Below is a small trained network, with its code and all its weights. Each question gives an input and a target symbol and asks what happens when units are switched off, that is, made to give their printed mean instead of their output.

import numpy as np


def w(rows, s, z=0):
    codes = np.array(rows[::2]) - 128.0
    scale = np.full(codes.shape[1], s)
    scale[-1] = z or s
    return codes * scale


def norm(h):
    return h / np.sqrt((h * h).mean(-1, keepdims=True) + 1e-5)


def softmax(a):
    e = np.exp(a - a.max(-1, keepdims=True))
    return e / e.sum(-1, keepdims=True)


def log_softmax(a):
    a = a - a.max(-1, keepdims=True)
    return a - np.log(np.exp(a).sum(-1, keepdims=True))


def net(x, mask):
    ids = ['ΛΞΦΨγητ'.index(c) for c in x.split()]
    T = len(ids)
    res = E[ids] + P[:T]
    u = 0
    for l in range(3):
        r = norm(res)
        for j in range(3):
            rows = slice(3 * j, 3 * j + 3)
            q, k, v = (r @ M[l][rows].T for M in (Q, K, V))
            z = softmax(np.where(np.tri(T) > 0, q @ k.T / 3**0.5, -1e9)) @ v
            o = O[l][rows]
            res = res + np.where(mask[u + j], z, o[:, -1]) @ o[:, :-1]
        u += 3
    return log_softmax(norm(res)[-1] @ U[:, :-1].T + U[:, -1])


Q, K, V, O = {}, {}, {}, {}
E = w([
[42,143,107],'Λ',
[206,235,254],'Ξ',
[123,188,134],'Φ',
[137,173,126],'Ψ',
[136,79,194],'γ',
[134,78,198],'η',
[147,153,127],'τ',
],0.017)
P = w([
[38,13,36],'0',
[5,172,134],'1',
[2,163,143],'2',
[4,155,140],'3',
[6,163,139],'4',
[30,156,120],'5',
[28,155,113],'6',
[31,143,124],'7',
[37,145,121],'8',
[32,149,114],'9',
[18,148,114],'10',
[15,157,105],'11',
[4,177,111],'12',
[2,165,119],'13',
],0.0036)
Q[0] = w([
[138,60,122],'0.h0',
[81,155,176],'0.h0',
[102,178,164],'0.h0',
[168,71,59],'0.h1',
[147,243,195],'0.h1',
[121,111,193],'0.h1',
[83,254,64],'0.h2',
[233,204,141],'0.h2',
[105,149,126],'0.h2',
],0.015)
K[0] = w([
[90,84,162],'0.h0',
[71,152,49],'0.h0',
[1,155,99],'0.h0',
[117,114,186],'0.h1',
[139,108,75],'0.h1',
[42,177,64],'0.h1',
[73,212,121],'0.h2',
[248,241,197],'0.h2',
[113,142,107],'0.h2',
],0.014)
V[0] = w([
[247,123,147],'0.h0',
[98,119,130],'0.h0',
[93,173,101],'0.h0',
[110,162,130],'0.h1',
[111,106,171],'0.h1',
[131,34,131],'0.h1',
[102,102,62],'0.h2',
[165,200,160],'0.h2',
[83,83,165],'0.h2',
],0.013)
O[0] = w([
[45,163,160,11],'0.h0',
[159,133,125,140],'0.h0',
[129,119,35,234],'0.h0',
[164,90,131,185],'0.h1',
[124,175,189,97],'0.h1',
[60,180,135,2],'0.h1',
[96,96,70,70],'0.h2',
[170,194,118,228],'0.h2',
[143,2,233,107],'0.h2',
],0.0076,0.0096)
Q[1] = w([
[110,44,248],'1.h0',
[46,103,14],'1.h0',
[158,242,73],'1.h0',
[123,81,25],'1.h1',
[165,85,145],'1.h1',
[88,95,190],'1.h1',
[144,107,72],'1.h2',
[170,68,39],'1.h2',
[59,110,144],'1.h2',
],0.014)
K[1] = w([
[198,87,59],'1.h0',
[9,140,75],'1.h0',
[90,196,138],'1.h0',
[169,182,196],'1.h1',
[141,94,138],'1.h1',
[182,16,129],'1.h1',
[204,128,46],'1.h2',
[235,174,52],'1.h2',
[38,119,63],'1.h2',
],0.015)
V[1] = w([
[67,184,150],'1.h0',
[5,82,79],'1.h0',
[36,157,142],'1.h0',
[58,50,120],'1.h1',
[139,126,231],'1.h1',
[146,187,191],'1.h1',
[116,144,122],'1.h2',
[199,120,62],'1.h2',
[162,136,143],'1.h2',
],0.013)
O[1] = w([
[177,51,49,105],'1.h0',
[59,70,100,10],'1.h0',
[109,92,42,70],'1.h0',
[183,118,155,36],'1.h1',
[101,103,173,104],'1.h1',
[2,100,101,150],'1.h1',
[143,155,128,128],'1.h2',
[9,73,222,227],'1.h2',
[109,137,110,158],'1.h2',
],0.0086,0.013)
Q[2] = w([
[109,241,166],'2.h0',
[103,125,102],'2.h0',
[200,213,121],'2.h0',
[198,102,208],'2.h1',
[223,62,150],'2.h1',
[157,1,196],'2.h1',
[86,155,184],'2.h2',
[71,63,58],'2.h2',
[152,36,75],'2.h2',
],0.016)
K[2] = w([
[219,125,6],'2.h0',
[164,157,181],'2.h0',
[149,100,15],'2.h0',
[89,202,117],'2.h1',
[90,202,183],'2.h1',
[75,144,183],'2.h1',
[115,160,54],'2.h2',
[91,54,138],'2.h2',
[133,7,252],'2.h2',
],0.015)
V[2] = w([
[140,99,6],'2.h0',
[183,169,105],'2.h0',
[186,120,105],'2.h0',
[123,111,82],'2.h1',
[71,142,71],'2.h1',
[78,158,160],'2.h1',
[64,71,194],'2.h2',
[48,194,148],'2.h2',
[183,92,165],'2.h2',
],0.013)
O[2] = w([
[32,109,69,89],'2.h0',
[100,189,94,175],'2.h0',
[96,105,143,150],'2.h0',
[107,102,206,97],'2.h1',
[81,154,149,97],'2.h1',
[129,192,66,147],'2.h1',
[108,162,46,67],'2.h2',
[196,1,113,254],'2.h2',
[73,203,137,76],'2.h2',
],0.0077,0.0064)
U = w([
[55,73,100,253],'Λ',
[230,43,11,113],'Ξ',
[250,230,112,132],'Φ',
[128,176,34,141],'Ψ',
[168,30,232,56],'γ',
[51,211,197,67],'η',
[131,178,18,155],'τ',
],0.012,0.0053)

Each question gives the input, a string of symbols that net reads in full, and the target symbol t.
The units are the heads (3 rows each of Q, K, V and O). Each row of codes is followed by its name. A weight is (code - 128) times the scale printed after its matrix; where a second scale follows, it is the last column's (O and U).
mask holds one flag per head, layer by layer. A switched-off head (its flag False) gives its mean, the last column of its rows in O, instead of its output. The means were averaged over made-up inputs and are rounded, as every weight is.
A unit's drop is (log p(t) with every unit on - log p(t) with that unit switched off) / (log p(t) with every unit on - log p(t) with every unit switched off).
The circuit of an input: a set's keep is (log p(t) with only the set's units on - log p(t) with every unit switched off) / (log p(t) with every unit on - log p(t) with every unit switched off). Starting from all 9 units, units are removed one at a time, each time the one whose removal leaves the highest keep (on an exact tie, the one counted first), for as long as the keep stays at least 0.8.
circuit, biggest first: the units of the circuit, biggest drop first
unit that matters most: the unit with the biggest drop
heads that matter: for each layer, one digit per head in row order, 1 if its drop is at least 0.15 and else 0, layers parted by /
drop when u is switched off: that unit's drop, to one decimal
input γ Ξ Φ Φ Ψ Ψ, target Ψ: heads that matter	111 / 100 / 001
input τ Φ Φ Φ Ψ Φ Ψ, target Λ: heads that matter	011 / 110 / 110
input Ψ γ Φ τ, target η: unit that matters most	1.h1
input Ξ Φ Φ Ξ Ξ Ψ Φ Φ η τ γ Φ τ, target Ξ: circuit, biggest first	[1.h1, 2.h2]
input Ξ Φ Ψ Ψ Φ Λ Ξ η Φ γ Φ Λ Φ Φ, target Ξ: circuit, biggest first	[1.h1, 0.h0, 2.h2]
input τ Ψ τ Φ Ξ τ, target Λ: circuit, biggest first	[0.h2, 2.h0, 2.h1]
input η γ τ, target τ: circuit, biggest first	[0.h1, 1.h0, 0.h2]
input Ξ Φ τ, target Ξ: heads that matter	100 / 011 / 101
input Ξ Ξ Φ Ξ Ξ Ψ, target Ξ: circuit, biggest first	[1.h1, 0.h0, 2.h2, 1.h0]
input Ξ Ξ Φ Λ Φ Φ, target Ξ: circuit, biggest first	[1.h1, 0.h0, 1.h0]
input τ Φ Ξ τ Ξ Φ Φ, target Λ: circuit, biggest first	[1.h1, 2.h0, 0.h1, 2.h2]
input γ Λ Ψ Φ τ γ Ξ Φ η Φ τ, target Ψ: heads that matter	011 / 100 / 001
input η Ξ γ Ψ Φ τ Ξ Ψ Φ γ Φ Φ γ Ψ, target τ: heads that matter	111 / 100 / 001
input Λ η Φ Φ Φ Ψ η Φ, target γ: unit that matters most	0.h2
input Ψ Ψ Ξ Φ Ξ Ψ, target η: heads that matter	001 / 110 / 000
input γ Φ Ξ Φ Φ τ Ξ Φ Ξ Ξ Ψ Λ τ, target Ψ: heads that matter	111 / 100 / 001
input γ Λ Φ Φ Φ Ξ Φ η Ξ Λ γ Φ Ψ, target Ψ: heads that matter	011 / 100 / 001
input τ Φ τ Φ Λ τ Ψ Ξ Ξ γ Ξ Ξ Φ, target Λ: drop when 2.h1 is switched off	0.1
input τ Φ Φ Φ η τ Φ Ψ Φ Φ Φ τ, target Λ: drop when 0.h1 is switched off	0.2
input η Ξ η Ξ Φ τ Φ γ η Ξ Ψ, target τ: drop when 2.h2 is switched off	0.1
input Λ Φ Ξ Ψ Φ η τ Φ τ Ξ Ξ η τ, target γ: drop when 2.h2 is switched off	0.2
input Λ Ξ Ψ, target γ: unit that matters most	1.h1
